Below is a small trained network, with its code and all its weights. Each question gives an input and a class and asks what happens when units are switched off, that is, made to give their printed mean instead of their output.

import numpy as np


def w(rows, s, z=0):
    codes = np.array(rows[::2]) - 128.0
    scale = np.full(codes.shape[1], s)
    scale[-1] = z or s
    return codes * scale


def norm(h):
    return h / np.sqrt((h * h).mean(-1, keepdims=True) + 1e-5)


def f(y):
    return np.maximum(y, 0)


def log_softmax(a):
    a = a - a.max(-1, keepdims=True)
    return a - np.log(np.exp(a).sum(-1, keepdims=True))


def net(x, mask):
    res = np.array(x, float).reshape(1, 2) / 4 @ E
    u = 0
    for l in range(2):
        y = f(norm(res) @ A[l][:, :-1].T + A[l][:, -1])
        res = res + np.where(mask[u : u + 5], y, B[l][:, -1]) @ B[l][:, :-1]
        u += 5
    return log_softmax(norm(res)[-1] @ U[:, :-1].T + U[:, -1])


A, B = {}, {}
E = w([
[214,208,57,175,254,208,119,180],'x0',
[204,97,215,98,123,85,50,254],'x1',
],0.0079)
A[0] = w([
[91,74,153,120,60,66,135,178,183],'L0N0',
[182,91,90,189,184,134,221,140,60],'L0N1',
[59,125,100,129,102,167,161,4,5],'L0N2',
[172,107,117,212,159,215,115,211,190],'L0N3',
[53,30,170,183,76,87,237,1,112],'L0N4',
],0.0062,0.0025)
B[0] = w([
[157,179,173,11,137,33,117,24,219],'L0N0',
[172,159,123,34,97,124,2,73,169],'L0N1',
[175,41,208,184,140,77,199,206,202],'L0N2',
[102,150,211,39,76,112,176,43,213],'L0N3',
[134,186,74,20,106,142,63,56,255],'L0N4',
],0.0076,0.0083)
A[1] = w([
[156,113,147,101,130,33,177,73,192],'L1N0',
[163,191,136,117,116,94,108,83,53],'L1N1',
[140,121,141,142,75,66,105,166,116],'L1N2',
[78,76,42,151,95,129,189,39,78],'L1N3',
[194,5,98,82,101,153,161,190,248],'L1N4',
],0.014,0.0016)
B[1] = w([
[127,147,48,210,202,205,132,149,250],'L1N0',
[82,84,121,115,88,73,121,123,230],'L1N1',
[169,140,226,93,79,146,185,142,158],'L1N2',
[179,129,253,97,112,100,125,197,176],'L1N3',
[68,71,58,182,191,129,184,73,142],'L1N4',
],0.012,0.017)
U = w([
[93,156,148,10,143,95,92,60,224],'0',
[148,85,221,147,178,130,190,187,157],'1',
[36,97,26,136,198,147,121,88,135],'2',
[112,101,114,190,58,146,76,144,17],'3',
[103,174,127,199,44,124,97,148,1],'4',
],0.012,0.0037)

Each question gives the input, the list of numbers given to net, and the class t.
The units are the neurons (one row each of A and B). Each row of codes is followed by its name. A weight is (code - 128) times the scale printed after its matrix; where a second scale follows, it is the last column's (A, B and U).
mask holds one flag per neuron, layer by layer. A switched-off neuron (its flag False) gives its mean, the last column of its row in B, instead of its output. The means were averaged over made-up inputs and are rounded, as every weight is.
A unit's drop is (log p(t) with every unit on - log p(t) with that unit switched off) / (log p(t) with every unit on - log p(t) with every unit switched off).
The circuit of an input: a set's keep is (log p(t) with only the set's units on - log p(t) with every unit switched off) / (log p(t) with every unit on - log p(t) with every unit switched off). Starting from all 10 units, units are removed one at a time, each time the one whose removal leaves the highest keep (on an exact tie, the one counted first), for as long as the keep stays at least 0.8.
circuit, biggest first: the units of the circuit, biggest drop first
top k neurons: the k neurons with the biggest drops, biggest first
top k neurons in layer l: the k neurons of layer l with the biggest drops, biggest first
input [-2,-3], class 2: top 2 neurons in layer 0 : (L0N2, L0N4)
input [5,-1], class 0: top 3 neurons in layer 0 : (L0N2, L0N1, L0N0)
input [-3,-2], class 2: circuit, biggest first : (L1N0)
input [2,2], class 2: top 2 neurons : (L0N3, L1N3)
input [7,4], class 0: top 3 neurons : (L1N0, L0N2, L0N3)
input [6,-7], class 1: top 3 neurons in layer 0 : (L0N4, L0N0, L0N2)
input [-3,0], class 2: top 2 neurons in layer 0 : (L0N3, L0N1)
input [2,1], class 2: top 4 neurons : (L1N3, L0N3, L0N4, L1N2)
input [1,-5], class 1: top 3 neurons : (L1N3, L0N2, L0N0)
input [8,-5], class 0: top 2 neurons : (L1N0, L0N3)
input [7,-5], class 0: top 3 neurons : (L1N0, L0N1, L0N0)
input [5,-2], class 0: top 3 neurons : (L1N0, L0N2, L0N0)
input [-2,0], class 2: top 2 neurons : (L1N3, L1N0)
input [8,-1], class 0: circuit, biggest first : (L1N0)
input [5,-8], class 1: top 2 neurons in layer 0 : (L0N4, L0N2)
input [5,0], class 0: top 2 neurons in layer 0 : (L0N2, L0N1)
input [6,-6], class 0: top 2 neurons : (L1N0, L0N1)
input [6,-4], class 0: top 2 neurons : (L1N0, L0N0)
input [2,3], class 2: top 3 neurons in layer 0 : (L0N3, L0N4, L0N2)
input [3,3], class 2: circuit, biggest first : (L1N3)
input [8,-6], class 0: top 2 neurons : (L1N0, L0N1)
